Here is a tiny trained network, its code and every weight. The questions are about switching its units off for an input and a target symbol, where a switched-off unit gives its printed mean instead of its output.

import numpy as np


def w(rows, s, z=0):
    codes = np.array(rows[::2]) - 128.0
    scale = np.full(codes.shape[1], s)
    scale[-1] = z or s
    return codes * scale


def norm(h):
    return h / np.sqrt((h * h).mean(-1, keepdims=True) + 1e-5)


def softmax(a):
    e = np.exp(a - a.max(-1, keepdims=True))
    return e / e.sum(-1, keepdims=True)


def log_softmax(a):
    a = a - a.max(-1, keepdims=True)
    return a - np.log(np.exp(a).sum(-1, keepdims=True))


def net(x, mask):
    ids = ['αγεζησ'.index(c) for c in x.split()]
    T = len(ids)
    res = E[ids] + P[:T]
    u = 0
    for l in range(3):
        r = norm(res)
        for j in range(3):
            rows = slice(2 * j, 2 * j + 2)
            q, k, v = (r @ M[l][rows].T for M in (Q, K, V))
            z = softmax(np.where(np.tri(T) > 0, q @ k.T / 2**0.5, -1e9)) @ v
            o = O[l][rows]
            res = res + np.where(mask[u + j], z, o[:, -1]) @ o[:, :-1]
        u += 3
    return log_softmax(norm(res)[-1] @ U[:, :-1].T + U[:, -1])


Q, K, V, O = {}, {}, {}, {}
E = w([
[115,43,142,134,169,137,177,133,128],'α',
[108,83,117,40,119,60,128,131,150],'γ',
[160,60,119,90,218,149,111,172,255],'ε',
[123,214,119,136,157,116,103,104,158],'ζ',
[245,65,73,58,101,168,96,130,42],'η',
[77,122,143,173,122,158,78,186,121],'σ',
],0.019)
P = w([
[129,67,164,148,47,159,130,4,207],'0',
[182,96,217,59,148,47,61,135,98],'1',
[120,71,88,157,195,109,112,63,140],'2',
[145,164,126,143,140,146,171,79,108],'3',
[163,118,212,29,177,120,102,182,97],'4',
[105,97,61,143,181,91,114,103,152],'5',
[133,169,92,134,137,127,175,121,131],'6',
[128,148,152,10,175,125,119,182,116],'7',
[95,92,82,201,227,44,69,94,158],'8',
[163,175,99,145,128,130,165,113,132],'9',
],0.017)
Q[0] = w([
[144,196,221,51,115,194,188,213,131],'L0H1',
[137,119,66,116,91,139,186,106,138],'L0H1',
[127,76,103,125,204,109,10,101,208],'L0H2',
[124,170,109,124,75,26,108,95,58],'L0H2',
[121,110,134,191,160,157,68,120,102],'L0H3',
[132,140,103,203,56,143,171,131,89],'L0H3',
],0.014)
K[0] = w([
[92,164,19,118,238,125,152,239,107],'L0H1',
[182,81,142,118,167,104,166,99,144],'L0H1',
[81,71,215,102,119,118,102,63,247],'L0H2',
[99,166,65,81,87,106,71,89,113],'L0H2',
[129,89,166,181,75,167,137,114,145],'L0H3',
[53,188,207,216,139,125,119,116,76],'L0H3',
],0.014)
V[0] = w([
[79,32,132,79,99,193,154,152,127],'L0H1',
[166,84,157,79,113,84,251,46,141],'L0H1',
[99,127,147,194,176,58,178,161,168],'L0H2',
[105,176,81,92,157,67,64,154,113],'L0H2',
[177,103,119,188,84,126,141,157,99],'L0H3',
[201,86,97,43,115,107,173,76,170],'L0H3',
],0.015)
O[0] = w([
[147,97,167,199,97,10,139,113,25,181],'L0H1',
[64,227,183,144,124,101,204,109,169,202],'L0H1',
[71,167,131,98,159,70,204,128,163,121],'L0H2',
[53,146,85,122,36,157,60,74,119,32],'L0H2',
[70,109,44,28,103,144,151,82,114,94],'L0H3',
[158,124,205,60,48,137,114,186,159,252],'L0H3',
],0.013,0.017)
Q[1] = w([
[144,129,203,86,3,105,61,91,174],'L1H1',
[156,33,116,59,184,160,26,86,30],'L1H1',
[64,200,59,115,103,239,110,57,83],'L1H2',
[206,76,151,53,111,119,88,55,167],'L1H2',
[64,189,91,183,128,198,42,152,167],'L1H3',
[109,38,186,62,181,127,170,217,103],'L1H3',
],0.011)
K[1] = w([
[41,144,134,170,196,133,175,184,155],'L1H1',
[153,143,64,10,162,123,59,204,54],'L1H1',
[74,188,21,213,227,102,162,171,102],'L1H2',
[92,93,89,154,29,177,103,60,72],'L1H2',
[146,127,62,104,100,175,28,151,94],'L1H3',
[147,48,128,95,121,143,135,98,117],'L1H3',
],0.012)
V[1] = w([
[62,156,160,251,143,88,201,138,157],'L1H1',
[160,68,132,91,41,183,112,65,156],'L1H1',
[114,209,137,187,158,132,119,191,142],'L1H2',
[64,158,109,157,204,37,160,137,138],'L1H2',
[152,198,49,188,105,166,158,95,148],'L1H3',
[150,65,130,35,124,138,172,162,81],'L1H3',
],0.012)
O[1] = w([
[42,142,53,159,149,252,68,106,158,246],'L1H1',
[168,102,124,176,184,61,145,92,177,79],'L1H1',
[121,124,105,113,124,62,111,1,87,122],'L1H2',
[60,116,95,102,166,151,119,125,183,27],'L1H2',
[49,140,225,121,218,83,76,91,109,1],'L1H3',
[87,51,129,113,140,102,184,230,209,157],'L1H3',
],0.0096,0.0097)
Q[2] = w([
[135,86,180,134,108,45,192,125,72],'L2H1',
[136,174,85,144,80,155,61,77,178],'L2H1',
[81,85,63,72,117,79,66,102,184],'L2H2',
[112,121,2,174,190,165,177,7,93],'L2H2',
[101,199,192,148,87,122,130,144,194],'L2H3',
[151,163,37,236,123,150,188,147,175],'L2H3',
],0.012)
K[2] = w([
[153,104,184,126,116,46,201,94,87],'L2H1',
[179,119,85,90,148,163,74,122,121],'L2H1',
[117,39,28,190,101,173,55,104,97],'L2H2',
[62,180,99,117,166,85,129,177,60],'L2H2',
[130,179,190,105,98,101,152,82,188],'L2H3',
[58,138,236,161,253,68,156,135,168],'L2H3',
],0.014)
V[2] = w([
[102,126,37,142,172,189,120,81,172],'L2H1',
[150,118,37,70,164,155,89,161,174],'L2H1',
[126,118,74,148,76,149,99,87,126],'L2H2',
[148,13,95,232,155,149,81,83,200],'L2H2',
[191,118,110,39,36,172,127,90,142],'L2H3',
[175,118,96,87,120,193,155,105,11],'L2H3',
],0.012)
O[2] = w([
[166,138,181,131,131,97,177,129,104,4],'L2H1',
[202,66,175,91,140,137,166,147,155,35],'L2H1',
[91,140,149,138,176,141,93,88,183,46],'L2H2',
[48,161,43,190,101,87,83,194,156,80],'L2H2',
[38,195,148,147,121,140,71,160,146,124],'L2H3',
[121,205,175,91,9,99,139,157,139,69],'L2H3',
],0.014)
U = w([
[112,165,175,98,145,60,231,115,96,57],'α',
[71,170,214,138,181,144,60,107,80,164],'γ',
[74,104,101,134,195,118,56,204,84,124],'ε',
[180,116,129,107,122,197,168,129,240,16],'ζ',
[70,171,148,16,8,69,165,85,181,254],'η',
[194,22,211,124,72,55,54,72,56,153],'σ',
],0.011,0.0045)

Each question gives the input, a string of symbols that net reads in full, and the target symbol t.
The units are the heads (2 rows each of Q, K, V and O). Each row of codes is followed by its name. A weight is (code - 128) times the scale printed after its matrix; where a second scale follows, it is the last column's (O and U).
mask holds one flag per head, layer by layer. A switched-off head (its flag False) gives its mean, the last column of its rows in O, instead of its output. The means were averaged over made-up inputs and are rounded, as every weight is.
A unit's drop is (log p(t) with every unit on - log p(t) with that unit switched off) / (log p(t) with every unit on - log p(t) with every unit switched off).
The circuit of an input: a set's keep is (log p(t) with only the set's units on - log p(t) with every unit switched off) / (log p(t) with every unit on - log p(t) with every unit switched off). Starting from all 9 units, units are removed one at a time, each time the one whose removal leaves the highest keep (on an exact tie, the one counted first), for as long as the keep stays at least 0.8.
circuit, biggest first: the units of the circuit, biggest drop first
which heads matter: for each layer, one digit per head in row order, 1 if its drop is at least 0.15 and else 0, layers parted by /
drop of u: that unit's drop, to one decimal
input α ζ ζ, target α: which heads matter : 110 / 000 / 000
input σ ζ ζ α γ σ ε α α, target σ: which heads matter : 100 / 000 / 000
input η ζ η α ζ α, target η: circuit, biggest first : (L0H3)
input γ α ζ σ σ ζ η α σ, target γ: which heads matter : 100 / 000 / 000
input ζ σ η σ σ, target σ: which heads matter : 100 / 100 / 000
input η ε α ζ ε ε ζ α ε, target η: circuit, biggest first : (L0H3 L0H2)
input γ η γ σ ε α ε γ α, target γ: circuit, biggest first : (L0H1 L1H1 L2H1)
input ε η ζ γ ζ γ, target ε: which heads matter : 100 / 100 / 101
input σ α η γ α, target η: which heads matter : 011 / 000 / 000
input ζ ζ η, target ζ: which heads matter : 100 / 000 / 000
input γ η σ ζ ε, target σ: which heads matter : 100 / 100 / 000
input η ζ η ζ α α σ η γ, target η: which heads matter : 000 / 000 / 000
input γ ζ η σ γ γ, target γ: circuit, biggest first : (L0H1 L2H3 L2H1 L1H1)
input σ γ γ α σ, target σ: circuit, biggest first : (L0H1)
input γ γ α ε ζ ε σ γ η, target γ: circuit, biggest first : (L0H1 L1H1)
input α γ ζ γ α γ γ η, target η: which heads matter : 010 / 000 / 001
input α α α ζ γ α η η, target η: which heads matter : 000 / 000 / 001
input γ ζ ε η α η σ σ η, target γ: circuit, biggest first : (L0H1 L1H1 L2H3 L0H3)
input η η α σ ζ ε ζ, target γ: circuit, biggest first : (L0H2 L1H3 L0H3)
input η ε η α ζ σ, target η: which heads matter : 001 / 000 / 000
input ζ ζ σ, target ζ: circuit, biggest first : (L0H1)
input α α ε η α ζ σ α, target σ: circuit, biggest first : (L0H1 L1H1)
input ζ σ α α ζ α η σ γ, target ζ: drop of L0H3 : -0.1
input γ ζ ε, target γ: drop of L2H2 : 0.0
input σ ζ η σ γ ζ, target σ: drop of L0H2 : 0.1
input σ γ α σ, target ε: drop of L0H3 : 1.1
input α η ε, target α: circuit, biggest first : (L0H1)
